Here is a tiny trained network, its code and every weight. The questions are about switching its units off for an input and a target symbol, where a switched-off unit gives its printed mean instead of its output.

import numpy as np


def w(rows, s, z=0):
    codes = np.array(rows[::2]) - 128.0
    scale = np.full(codes.shape[1], s)
    scale[-1] = z or s
    return codes * scale


def norm(h):
    return h / np.sqrt((h * h).mean(-1, keepdims=True) + 1e-5)


def f(y):
    return np.maximum(y, 0)


def softmax(a):
    e = np.exp(a - a.max(-1, keepdims=True))
    return e / e.sum(-1, keepdims=True)


def log_softmax(a):
    a = a - a.max(-1, keepdims=True)
    return a - np.log(np.exp(a).sum(-1, keepdims=True))


def net(x, mask):
    ids = ['αγδζθξπψω'.index(c) for c in x.split()]
    T = len(ids)
    res = E[ids] + P[:T]
    u = 0
    for l in range(2):
        r = norm(res)
        for j in range(3):
            rows = slice(3 * j, 3 * j + 3)
            q, k, v = (r @ M[l][rows].T for M in (Q, K, V))
            z = softmax(np.where(np.tri(T) > 0, q @ k.T / 3**0.5, -1e9)) @ v
            o = O[l][rows]
            res = res + np.where(mask[u + j], z, o[:, -1]) @ o[:, :-1]
        u += 3
        y = f(norm(res) @ A[l][:, :-1].T + A[l][:, -1])
        res = res + np.where(mask[u : u + 4], y, B[l][:, -1]) @ B[l][:, :-1]
        u += 4
    return log_softmax(norm(res)[-1] @ U[:, :-1].T + U[:, -1])


Q, K, V, O, A, B = {}, {}, {}, {}, {}, {}
E = w([
[121,173,117,135,140,159,174,116,142,105],'α',
[134,158,128,167,159,160,141,117,171,102],'γ',
[154,126,116,169,141,150,148,133,187,97],'δ',
[140,152,117,184,59,130,165,95,160,142],'ζ',
[111,153,94,140,119,159,161,111,111,165],'θ',
[61,201,140,146,139,76,85,118,185,163],'ξ',
[100,129,135,162,146,112,194,115,167,167],'π',
[193,183,60,98,165,119,157,147,119,144],'ψ',
[61,84,140,249,107,89,67,179,128,117],'ω',
],0.019)
P = w([
[121,197,182,247,118,161,107,126,33,83],'0',
[161,177,134,172,2,200,168,236,48,92],'1',
[128,220,169,182,83,167,162,122,71,125],'2',
[151,146,137,172,100,167,170,131,92,85],'3',
[131,118,122,159,113,152,175,125,103,82],'4',
[129,88,110,147,118,137,163,119,131,97],'5',
[119,92,105,131,116,124,138,79,146,123],'6',
[114,64,98,113,111,114,144,86,167,153],'7',
[122,39,80,109,105,130,139,45,152,144],'8',
[47,58,113,111,72,84,189,63,164,100],'9',
],0.0064)
Q[0] = w([
[131,150,148,126,165,33,67,164,80,151],'L0H0',
[182,123,119,84,42,76,159,60,176,161],'L0H0',
[120,131,24,130,100,115,70,93,90,117],'L0H0',
[77,25,141,112,100,205,95,147,141,105],'L0H1',
[153,152,79,211,38,202,159,105,131,62],'L0H1',
[143,106,165,102,67,212,145,122,126,107],'L0H1',
[145,93,92,79,2,135,139,141,107,122],'L0H2',
[140,110,73,121,111,120,173,122,54,102],'L0H2',
[108,140,155,137,141,89,116,84,114,154],'L0H2',
],0.0074)
K[0] = w([
[163,69,201,116,130,149,147,131,50,75],'L0H0',
[143,137,93,120,169,136,140,159,113,149],'L0H0',
[178,160,206,138,164,102,127,159,92,94],'L0H0',
[190,152,100,153,179,110,129,160,113,155],'L0H1',
[85,127,64,132,129,29,194,143,160,202],'L0H1',
[173,164,62,188,207,84,88,226,136,141],'L0H1',
[178,125,149,205,94,108,145,95,156,161],'L0H2',
[168,170,60,49,85,131,80,161,43,198],'L0H2',
[158,62,93,3,90,170,196,112,117,198],'L0H2',
],0.0063)
V[0] = w([
[157,41,102,137,85,105,127,142,36,48],'L0H0',
[76,127,129,213,50,188,239,70,144,142],'L0H0',
[121,82,102,76,157,189,162,107,101,197],'L0H0',
[99,80,168,110,113,179,86,116,151,135],'L0H1',
[98,105,119,134,123,139,87,132,67,101],'L0H1',
[155,135,78,131,163,44,134,174,58,155],'L0H1',
[254,103,81,91,44,88,145,40,127,128],'L0H2',
[160,111,94,126,115,178,62,63,82,70],'L0H2',
[155,121,176,59,191,57,160,197,117,104],'L0H2',
],0.0071)
O[0] = w([
[142,129,132,211,147,118,215,90,138,81,55],'L0H0',
[168,144,177,121,106,192,167,80,121,195,254],'L0H0',
[103,37,2,126,162,115,94,130,44,61,93],'L0H0',
[182,152,81,158,158,103,103,142,136,103,34],'L0H1',
[137,123,43,176,117,158,108,224,129,144,74],'L0H1',
[125,163,199,146,170,103,97,83,180,225,122],'L0H1',
[147,81,142,122,172,151,99,173,187,82,167],'L0H2',
[108,160,106,134,115,103,70,147,130,103,105],'L0H2',
[175,69,88,160,148,67,120,182,84,197,44],'L0H2',
],0.0072,0.0076)
A[0] = w([
[141,143,95,105,149,213,147,141,128,144,105],'L0N0',
[108,19,46,115,174,2,95,184,141,75,46],'L0N1',
[96,139,78,162,100,153,91,43,170,100,203],'L0N2',
[185,74,37,106,169,97,144,173,142,126,4],'L0N3',
],0.0068,0.0013)
B[0] = w([
[62,140,116,170,108,123,119,182,211,119,255],'L0N0',
[125,136,151,23,242,164,92,2,123,223,145],'L0N1',
[91,111,102,109,143,161,156,133,163,93,233],'L0N2',
[160,149,133,155,154,55,141,113,113,4,197],'L0N3',
],0.011,0.0049)
Q[1] = w([
[88,219,114,139,78,227,208,177,254,85],'L1H0',
[174,28,195,133,46,177,22,209,58,104],'L1H0',
[130,124,84,129,61,91,68,187,31,213],'L1H0',
[117,170,170,150,43,233,140,169,237,41],'L1H1',
[40,106,143,132,53,164,175,133,218,161],'L1H1',
[141,139,72,208,30,173,159,229,79,222],'L1H1',
[172,135,110,212,11,82,97,226,17,83],'L1H2',
[47,228,88,74,232,139,164,160,46,151],'L1H2',
[174,97,35,180,98,129,113,192,134,90],'L1H2',
],0.0066)
K[1] = w([
[53,51,201,184,30,182,154,128,214,161],'L1H0',
[164,152,43,166,126,187,171,220,144,104],'L1H0',
[161,215,86,128,143,107,131,184,172,183],'L1H0',
[67,46,182,121,99,124,148,90,127,134],'L1H1',
[64,59,180,79,93,168,136,142,201,132],'L1H1',
[131,215,184,222,102,247,50,148,125,193],'L1H1',
[154,155,210,254,53,121,119,160,55,149],'L1H2',
[115,129,108,104,191,125,135,144,102,104],'L1H2',
[164,110,168,218,95,157,96,95,69,95],'L1H2',
],0.0087)
V[1] = w([
[91,45,161,147,73,147,110,101,175,242],'L1H0',
[210,223,51,86,137,154,85,95,81,219],'L1H0',
[64,190,140,157,98,204,191,146,151,181],'L1H0',
[61,118,209,161,113,185,141,16,105,184],'L1H1',
[102,59,72,83,190,84,161,39,100,156],'L1H1',
[192,135,93,3,165,149,102,166,109,55],'L1H1',
[33,84,160,124,105,163,99,63,130,151],'L1H2',
[81,191,119,99,206,27,154,189,119,28],'L1H2',
[166,163,218,235,51,118,170,53,82,133],'L1H2',
],0.0065)
O[1] = w([
[86,178,135,177,174,75,169,145,95,107,192],'L1H0',
[92,46,184,87,167,201,108,221,139,118,101],'L1H0',
[86,1,61,126,165,80,82,114,120,165,254],'L1H0',
[209,112,82,103,122,157,114,94,137,174,213],'L1H1',
[118,112,161,124,124,177,236,121,143,185,91],'L1H1',
[121,126,171,68,118,119,119,195,178,119,76],'L1H1',
[131,226,207,66,70,130,120,223,150,214,125],'L1H2',
[227,101,32,79,36,121,154,85,163,117,132],'L1H2',
[126,102,197,73,157,158,140,207,96,64,151],'L1H2',
],0.0075,0.015)
A[1] = w([
[104,179,254,97,135,148,125,172,64,182,190],'L1N0',
[156,89,79,96,182,195,96,120,100,240,73],'L1N1',
[107,132,160,254,73,63,113,104,15,151,4],'L1N2',
[128,83,107,123,114,141,105,99,133,12,166],'L1N3',
],0.0063,0.0013)
B[1] = w([
[165,66,54,76,132,52,143,170,154,118,188],'L1N0',
[161,218,188,223,91,122,137,63,89,87,254],'L1N1',
[206,242,103,250,131,191,175,20,99,107,165],'L1N2',
[71,64,143,109,184,93,137,150,128,151,191],'L1N3',
],0.011,0.0057)
U = w([
[146,150,184,84,119,155,156,117,176,79,237],'α',
[124,153,149,104,104,88,77,150,159,198,183],'γ',
[147,24,67,108,173,111,117,96,99,151,48],'δ',
[177,193,161,180,140,112,131,89,127,122,155],'ζ',
[27,138,130,141,144,178,139,121,117,161,149],'θ',
[129,104,186,107,172,113,187,129,82,206,40],'ξ',
[107,132,136,97,143,158,74,124,113,117,8],'π',
[2,106,199,162,146,73,136,131,119,94,107],'ψ',
[118,111,161,93,108,128,124,121,51,116,87],'ω',
],0.0087,0.0014)

Each question gives the input, a string of symbols that net reads in full, and the target symbol t.
The units are the heads (3 rows each of Q, K, V and O) and the neurons (one row each of A and B). Each row of codes is followed by its name. A weight is (code - 128) times the scale printed after its matrix; where a second scale follows, it is the last column's (O, A, B and U).
mask holds one flag per unit, layer by layer, with each layer's heads first. A switched-off unit (its flag False) gives its mean, the last column of its rows in O or B, instead of its output. The means were averaged over made-up inputs and are rounded, as every weight is.
A unit's drop is (log p(t) with every unit on - log p(t) with that unit switched off) / (log p(t) with every unit on - log p(t) with every unit switched off).
The circuit of an input: a set's keep is (log p(t) with only the set's units on - log p(t) with every unit switched off) / (log p(t) with every unit on - log p(t) with every unit switched off). Starting from the 12 units with the biggest drops (on a tie, the unit counted first), units are removed one at a time, each time the one whose removal leaves the highest keep (on an exact tie, the one counted first), for as long as the keep stays at least 0.8.
circuit, biggest first: the units of the circuit, biggest drop first
unit that matters most: the unit with the biggest drop
k most important neurons: the k neurons with the biggest drops, biggest first
which heads matter: for each layer, one digit per head in row order, 1 if its drop is at least 0.15 and else 0, layers parted by /
input ψ ψ θ, target δ: unit that matters most : L0H0
input α π θ, target ξ: circuit, biggest first : [L1H2 L0H0 L1N0]
input α θ γ, target θ: which heads matter : 011 / 001
input α α ω α ξ ω ψ, target ζ: which heads matter : 000 / 000
input θ ψ δ ζ ξ δ ω α, target ζ: which heads matter : 000 / 010
input ξ ζ γ, target γ: circuit, biggest first : [L0H0 L1H2 L1N0 L0N3]
input δ π α, target ξ: which heads matter : 100 / 001
input ψ α ψ, target δ: which heads matter : 101 / 001
input α ω δ ψ ξ ξ ξ π, target ξ: circuit, biggest first : [L1H2 L0N0 L0H0 L0H2]
input ζ α ζ ξ, target γ: circuit, biggest first : [L1H2 L1N0 L1H1 L0H0]
input δ π ξ ξ ξ, target γ: which heads matter : 100 / 001
input ξ ζ ζ, target γ: which heads matter : 101 / 011
input ξ ξ θ π, target ξ: circuit, biggest first : [L1H2 L0H2 L1N0 L1H1]
input ξ ψ ψ α ξ ψ ψ ω ξ ψ, target α: unit that matters most : L1H0
input ζ π ξ ψ ψ α θ θ α ζ, target θ: which heads matter : 101 / 001
input ζ γ ζ, target α: circuit, biggest first : [L0H2 L0H0 L1H2 L1N0]
input ψ ψ ζ ζ, target δ: which heads matter : 101 / 011
input ζ π δ, target ξ: circuit, biggest first : [L0H0 L1H2 L1N0]
input π π ψ ψ ζ ζ ψ, target ψ: which heads matter : 101 / 010
input α ξ α, target γ: circuit, biggest first : [L0H0 L1H2 L1N0]
input ξ ζ δ, target γ: 3 most important neurons : [L1N0 L0N3 L1N3]
input ζ ξ ψ ζ, target θ: which heads matter : 001 / 001
input α ψ ψ ψ ξ ψ α, target δ: circuit, biggest first : [L1H2 L0H2]
input ψ ψ ζ, target δ: which heads matter : 101 / 001
input θ ξ ψ θ ψ γ, target δ: circuit, biggest first : [L1H2 L1H0]
input ζ ψ θ ζ ψ δ ω ψ π, target ζ: circuit, biggest first : [L1H0]
input ψ ξ ψ ξ, target δ: circuit, biggest first : [L1H2 L0H0]
input ξ α δ, target γ: circuit, biggest first : [L0H0 L1H2 L1N0 L0N3]
input ζ α ψ ζ ξ θ, target ζ: circuit, biggest first : [L1N1]
input ψ ζ ζ ζ δ π, target ζ: circuit, biggest first : [L1H1 L1N1 L0H0]
